Here is a tiny trained network, its code and every weight. The questions are about switching its units off for an input and a class, where a switched-off unit gives its printed mean instead of its output.

import numpy as np


def w(rows, s, z=0):
    codes = np.array(rows[::2]) - 128.0
    scale = np.full(codes.shape[1], s)
    scale[-1] = z or s
    return codes * scale


def f(y):
    return np.maximum(y, 0)


def log_softmax(a):
    a = a - a.max(-1, keepdims=True)
    return a - np.log(np.exp(a).sum(-1, keepdims=True))


def net(x, mask):
    res = np.array(x, float).reshape(1, 5) / 4 @ E
    y = f(res @ A[0][:, :-1].T + A[0][:, -1])
    res = res + np.where(mask, y, B[0][:, -1]) @ B[0][:, :-1]
    return log_softmax(res[-1] @ U[:, :-1].T + U[:, -1])


A, B = {}, {}
E = w([
[210,139,77,82,192,173,164,162,157],'x0',
[110,82,202,172,144,248,196,156,89],'x1',
[108,152,120,129,139,123,148,111,136],'x2',
[70,178,80,70,57,173,130,206,103],'x3',
[140,131,141,122,121,124,128,133,122],'x4',
],0.016)
A[0] = w([
[174,124,87,62,167,144,185,137,124,52],'N0',
[198,87,197,180,210,87,161,24,147,101],'N1',
[167,170,68,61,156,78,67,128,153,170],'N2',
[31,82,159,196,66,102,134,99,72,34],'N3',
[197,86,156,155,170,59,133,42,146,126],'N4',
[85,93,170,115,157,187,183,132,81,150],'N5',
[181,129,115,72,183,164,198,187,151,33],'N6',
[180,101,90,75,197,169,190,150,156,45],'N7',
[103,93,201,162,130,177,242,167,79,155],'N8',
[173,97,108,156,171,145,155,91,155,2],'N9',
[58,100,201,134,73,107,99,100,100,35],'N10',
[227,146,89,116,188,162,168,170,147,25],'N11',
[162,138,59,70,128,59,67,83,135,178],'N12',
[101,112,169,122,152,166,169,146,167,208],'N13',
[104,157,131,136,88,60,53,111,141,157],'N14',
[60,122,185,205,58,92,120,79,70,37],'N15',
[101,104,160,198,168,222,178,165,90,196],'N16',
[114,93,186,173,137,158,247,159,81,153],'N17',
[174,108,59,64,176,154,139,133,132,79],'N18',
[163,122,143,167,156,136,109,99,172,80],'N19',
[63,162,76,47,46,194,126,193,99,92],'N20',
[136,195,100,124,76,88,112,205,112,169],'N21',
[67,146,98,24,102,163,149,216,135,86],'N22',
],0.012,0.0033)
B[0] = w([
[167,126,167,128,81,38,176,136,118,180],'N0',
[51,187,119,202,190,232,1,210,74,239],'N1',
[199,72,53,55,150,121,159,36,180,228],'N2',
[115,166,170,235,21,26,224,164,141,220],'N3',
[103,196,86,145,200,193,40,185,64,215],'N4',
[165,51,49,71,188,123,152,83,156,206],'N5',
[114,156,223,176,65,83,177,151,161,196],'N6',
[104,157,212,176,57,27,179,127,134,197],'N7',
[175,29,6,92,192,116,165,117,147,238],'N8',
[98,159,140,119,96,160,126,166,70,169],'N9',
[117,188,183,164,76,58,213,161,141,202],'N10',
[136,212,180,191,34,34,207,141,133,199],'N11',
[184,76,11,62,143,133,140,60,173,232],'N12',
[141,124,99,85,142,136,126,138,156,178],'N13',
[177,80,58,29,90,98,169,56,187,211],'N14',
[107,178,214,146,52,62,211,113,115,222],'N15',
[165,61,48,65,177,159,142,70,189,237],'N16',
[163,76,43,72,165,130,141,133,157,225],'N17',
[160,108,215,150,74,35,202,119,121,186],'N18',
[118,154,142,165,153,156,112,153,86,166],'N19',
[64,187,130,210,218,201,39,227,35,254],'N20',
[102,131,77,116,173,171,103,152,113,206],'N21',
[43,151,134,164,165,210,31,178,68,228],'N22',
],0.0094,0.024)
U = w([
[187,59,28,53,189,152,163,69,202,255],'0',
[57,182,137,197,212,230,49,194,11,90],'1',
[122,170,213,188,40,50,244,128,148,16],'2',
],0.012,0.0044)

Each question gives the input, the list of numbers given to net, and the class t.
The units are the neurons (one row each of A and B). Each row of codes is followed by its name. A weight is (code - 128) times the scale printed after its matrix; where a second scale follows, it is the last column's (A, B and U).
mask holds one flag per neuron, in row order. A switched-off neuron (its flag False) gives its mean, the last column of its row in B, instead of its output. The means were averaged over made-up inputs and are rounded, as every weight is.
A unit's drop is (log p(t) with every unit on - log p(t) with that unit switched off) / (log p(t) with every unit on - log p(t) with every unit switched off).
unit that matters most: the unit with the biggest drop
k most important neurons: the k neurons with the biggest drops, biggest first
drop when u is switched off: that unit's drop, to one decimal
input [8,-1,4,-6,6], class 2: unit that matters most	N11
input [1,-5,-5,6,-4], class 1: 3 most important neurons	N20, N22, N16
input [8,-2,-4,-8,-8], class 1: 4 most important neurons	N1, N4, N3, N15
input [-3,0,4,-3,7], class 1: 2 most important neurons	N1, N11
input [-7,-6,8,-6,-8], class 2: 3 most important neurons	N15, N20, N3
input [-7,1,-3,6,3], class 2: 2 most important neurons	N3, N1
input [-8,8,1,3,-7], class 0: 3 most important neurons	N8, N16, N5
input [8,7,1,7,-6], class 2: 2 most important neurons	N6, N7
input [-8,8,3,-5,-2], class 0: 2 most important neurons	N8, N16
input [2,-3,-4,-4,-7], class 1: 2 most important neurons	N1, N4
input [-7,-6,-5,-4,3], class 2: 3 most important neurons	N15, N3, N10
input [-4,8,-7,2,3], class 0: drop when N17 is switched off	0.0
input [-6,7,-6,3,-8], class 0: drop when N8 is switched off	0.9
input [0,3,-3,5,0], class 1: unit that matters most	N20
input [-8,8,8,-5,7], class 0: drop when N5 is switched off	2.5
